Below are the code and all the weights of a small trained network. Each question names an input and a target symbol and asks about switching units off, where a switched-off unit gives its printed mean instead of its output.

import numpy as np


def w(rows, s, z=0):
    codes = np.array(rows[::2]) - 128.0
    scale = np.full(codes.shape[1], s)
    scale[-1] = z or s
    return codes * scale


def f(y):
    return np.maximum(y, 0)


def softmax(a):
    e = np.exp(a - a.max(-1, keepdims=True))
    return e / e.sum(-1, keepdims=True)


def log_softmax(a):
    a = a - a.max(-1, keepdims=True)
    return a - np.log(np.exp(a).sum(-1, keepdims=True))


def net(x, mask):
    ids = ['ΓΔΣαβεηθπ'.index(c) for c in x.split()]
    T = len(ids)
    res = E[ids] + P[:T]
    r = res
    for j in range(2):
        rows = slice(2 * j, 2 * j + 2)
        q, k, v = (r @ M[0][rows].T for M in (Q, K, V))
        z = softmax(np.where(np.tri(T) > 0, q @ k.T / 2**0.5, -1e9)) @ v
        o = O[0][rows]
        res = res + np.where(mask[j], z, o[:, -1]) @ o[:, :-1]
    y = f(res @ A[0][:, :-1].T + A[0][:, -1])
    res = res + np.where(mask[2:6], y, B[0][:, -1]) @ B[0][:, :-1]
    return log_softmax(res[-1] @ U[:, :-1].T + U[:, -1])


Q, K, V, O, A, B = {}, {}, {}, {}, {}, {}
E = w([
[158,137,108],'Γ',
[112,153,177],'Δ',
[100,132,249],'Σ',
[118,136,176],'α',
[191,151,108],'β',
[150,166,100],'ε',
[158,69,106],'η',
[215,87,109],'θ',
[61,106,99],'π',
],0.021)
P = w([
[88,134,189],'0',
[92,123,171],'1',
[99,120,153],'2',
[116,124,133],'3',
[129,125,116],'4',
[143,122,99],'5',
[152,121,83],'6',
[167,130,66],'7',
[174,114,52],'8',
[186,106,31],'9',
[190,115,19],'10',
[189,104,2],'11',
],0.0056)
Q[0] = w([
[90,76,199],'h1',
[254,118,26],'h1',
[110,186,129],'h2',
[122,150,120],'h2',
],0.022)
K[0] = w([
[106,158,221],'h1',
[120,116,2],'h1',
[203,43,64],'h2',
[176,135,84],'h2',
],0.014)
V[0] = w([
[181,56,137],'h1',
[65,58,103],'h1',
[74,127,143],'h2',
[122,249,139],'h2',
],0.015)
O[0] = w([
[189,6,254,130],'h1',
[5,31,79,2],'h1',
[166,214,159,80],'h2',
[38,194,134,227],'h2',
],0.0085,0.0036)
A[0] = w([
[195,104,6,127],'n1',
[254,248,121,119],'n2',
[170,14,153,154],'n3',
[97,120,37,255],'n4',
],0.0064,0.0075)
B[0] = w([
[99,175,43,177],'n1',
[181,247,104,253],'n2',
[168,31,55,185],'n3',
[1,78,94,235],'n4',
],0.0083,0.0078)
U = w([
[93,134,156,255],'Γ',
[137,133,155,78],'Δ',
[138,133,249,211],'Σ',
[123,133,133,62],'α',
[196,165,159,37],'β',
[139,189,75,88],'ε',
[124,71,124,217],'η',
[210,106,142,125],'θ',
[37,97,91,122],'π',
],0.013,0.0051)

Each question gives the input, a string of symbols that net reads in full, and the target symbol t.
The units are the heads (2 rows each of Q, K, V and O) and the neurons (one row each of A and B). Each row of codes is followed by its name. A weight is (code - 128) times the scale printed after its matrix; where a second scale follows, it is the last column's (O, A, B and U).
mask holds one flag per unit, heads first, then neurons. A switched-off unit (its flag False) gives its mean, the last column of its rows in O or B, instead of its output. The means were averaged over made-up inputs and are rounded, as every weight is.
A unit's drop is (log p(t) with every unit on - log p(t) with that unit switched off) / (log p(t) with every unit on - log p(t) with every unit switched off).
The circuit of an input: a set's keep is (log p(t) with only the set's units on - log p(t) with every unit switched off) / (log p(t) with every unit on - log p(t) with every unit switched off). Starting from all 6 units, units are removed one at a time, each time the one whose removal leaves the highest keep (on an exact tie, the one counted first), for as long as the keep stays at least 0.8.
circuit, biggest first: the units of the circuit, biggest drop first
top k neurons: the k neurons with the biggest drops, biggest first
heads that matter: for each layer, one digit per head in row order, 1 if its drop is at least 0.15 and else 0, layers parted by /
drop of u: that unit's drop, to one decimal
input Σ Δ α α α α α η, target η: circuit, biggest first => [h1]
input Δ ε β Δ η Δ ε, target η: circuit, biggest first => [h1; h2; n2]
input β ε Δ, target π: circuit, biggest first => [h2; n2]
input α ε η π ε ε Δ ε η Γ α β, target θ: top 2 neurons => [n3; n4]
input Δ Δ β, target β: top 2 neurons => [n4; n2]
input π Δ θ η π η Σ α, target θ: heads that matter => 01
input Δ θ ε, target θ: heads that matter => 11
input η Γ Σ α Δ θ θ η, target θ: top 3 neurons => [n4; n3; n1]
input η Δ π β Σ ε α η Δ Δ Γ, target η: top 2 neurons => [n2; n3]
input β π ε β π ε α ε ε η Γ, target η: drop of n3 => 0.1
input Δ π ε Γ, target π: drop of h2 => -0.1
input α β θ β ε ε Δ β β Δ π ε, target π: drop of h1 => 0.5
